Below is a small trained network, with its code and all its weights. Each question gives an input and a class and asks what happens when units are switched off, that is, made to give their printed mean instead of their output.

import numpy as np


def w(rows, s, z=0):
    codes = np.array(rows[::2]) - 128.0
    scale = np.full(codes.shape[1], s)
    scale[-1] = z or s
    return codes * scale


def f(y):
    return y / 2 * (1 + np.tanh(0.7978845608 * (y + 0.044715 * y**3)))


def log_softmax(a):
    a = a - a.max(-1, keepdims=True)
    return a - np.log(np.exp(a).sum(-1, keepdims=True))


def net(x, mask):
    res = np.array(x, float).reshape(1, 6) / 4 @ E
    y = f(res @ A[0][:, :-1].T + A[0][:, -1])
    res = res + np.where(mask, y, B[0][:, -1]) @ B[0][:, :-1]
    return log_softmax(res[-1] @ U[:, :-1].T + U[:, -1])


A, B = {}, {}
E = w([
[178,8,101],'x0',
[128,128,129],'x1',
[130,130,127],'x2',
[125,129,130],'x3',
[186,145,248],'x4',
[253,213,61],'x5',
],0.0055)
A[0] = w([
[105,156,5,136],'N0',
[190,40,131,105],'N1',
[37,158,181,68],'N2',
[107,126,2,84],'N3',
[165,134,200,94],'N4',
[109,114,139,82],'N5',
[173,133,192,62],'N6',
[159,86,69,2],'N7',
[171,136,201,95],'N8',
[41,74,178,82],'N9',
[163,13,126,78],'N10',
[70,124,16,110],'N11',
[177,143,214,152],'N12',
[174,157,164,91],'N13',
[63,251,122,89],'N14',
[39,116,19,68],'N15',
[73,112,133,37],'N16',
[46,96,165,62],'N17',
[55,250,153,103],'N18',
[204,157,194,143],'N19',
[160,180,142,22],'N20',
[65,239,136,61],'N21',
[74,212,149,80],'N22',
[161,124,193,57],'N23',
[95,246,188,112],'N24',
[228,208,56,52],'N25',
[33,84,177,82],'N26',
[193,109,121,33],'N27',
[180,150,75,54],'N28',
[44,93,160,64],'N29',
[39,89,167,86],'N30',
[161,36,112,77],'N31',
[46,88,172,61],'N32',
[236,176,84,33],'N33',
[199,136,195,62],'N34',
[203,179,87,67],'N35',
],0.0085,0.0081)
B[0] = w([
[58,127,208,251],'N0',
[171,31,79,163],'N1',
[150,85,97,149],'N2',
[76,119,254,177],'N3',
[63,127,210,138],'N4',
[180,118,135,86],'N5',
[83,109,197,107],'N6',
[196,80,150,86],'N7',
[71,103,191,143],'N8',
[180,235,123,195],'N9',
[172,62,106,157],'N10',
[120,81,194,201],'N11',
[62,104,132,248],'N12',
[105,145,197,125],'N13',
[171,33,105,207],'N14',
[59,79,242,171],'N15',
[160,167,224,87],'N16',
[152,194,174,145],'N17',
[173,13,96,230],'N18',
[57,120,155,242],'N19',
[228,128,153,88],'N20',
[187,42,136,158],'N21',
[166,39,117,145],'N22',
[62,117,230,99],'N23',
[146,34,92,239],'N24',
[177,232,172,230],'N25',
[178,212,144,196],'N26',
[181,59,158,86],'N27',
[164,153,199,117],'N28',
[214,212,154,148],'N29',
[183,213,118,182],'N30',
[179,21,108,131],'N31',
[162,191,177,153],'N32',
[221,194,128,170],'N33',
[96,82,176,126],'N34',
[171,189,152,166],'N35',
],0.0097,0.0027)
U = w([
[212,191,194,110],'0',
[102,127,140,231],'1',
[56,96,251,12],'2',
[215,36,130,18],'3',
[104,141,124,185],'4',
],0.012,0.011)

Each question gives the input, the list of numbers given to net, and the class t.
The units are the neurons (one row each of A and B). Each row of codes is followed by its name. A weight is (code - 128) times the scale printed after its matrix; where a second scale follows, it is the last column's (A, B and U).
mask holds one flag per neuron, in row order. A switched-off neuron (its flag False) gives its mean, the last column of its row in B, instead of its output. The means were averaged over made-up inputs and are rounded, as every weight is.
A unit's drop is (log p(t) with every unit on - log p(t) with that unit switched off) / (log p(t) with every unit on - log p(t) with every unit switched off).
The circuit of an input: a set's keep is (log p(t) with only the set's units on - log p(t) with every unit switched off) / (log p(t) with every unit on - log p(t) with every unit switched off). Starting from the 12 units with the biggest drops (on a tie, the unit counted first), units are removed one at a time, each time the one whose removal leaves the highest keep (on an exact tie, the one counted first), for as long as the keep stays at least 0.8.
circuit, biggest first: the units of the circuit, biggest drop first
k most important neurons: the k neurons with the biggest drops, biggest first
drop of u: that unit's drop, to one decimal
input [8,-5,3,2,-5,-4], class 3: circuit, biggest first	(N31, N10)
input [-5,6,8,8,-8,-7], class 2: circuit, biggest first	(N15)
input [-5,-6,-5,-7,-7,-6], class 2: 4 most important neurons	(N15, N11, N0, N3)
input [-7,0,4,-1,4,-3], class 3: circuit, biggest first	(N18, N24, N14)
input [7,6,7,5,-6,7], class 0: circuit, biggest first	(N25, N33)
input [4,-6,6,-6,-8,6], class 2: circuit, biggest first	(N3, N0)
input [8,8,-8,-5,0,-8], class 0: circuit, biggest first	(N9, N26, N29)
input [0,-4,7,8,-8,-6], class 2: 2 most important neurons	(N15, N11)
input [3,4,2,-2,-7,5], class 2: 2 most important neurons	(N3, N0)
input [5,-5,1,2,-7,-6], class 2: 3 most important neurons	(N15, N11, N3)
input [7,5,-6,7,-1,7], class 0: 2 most important neurons	(N25, N33)
input [-6,-2,-4,4,6,-7], class 0: drop of N30	0.2
input [8,2,-5,-2,0,-2], class 3: drop of N31	0.1
input [5,-5,-5,1,-6,2], class 2: most important neuron	(N3)
input [-3,2,1,-8,6,1], class 2: drop of N0	-0.1
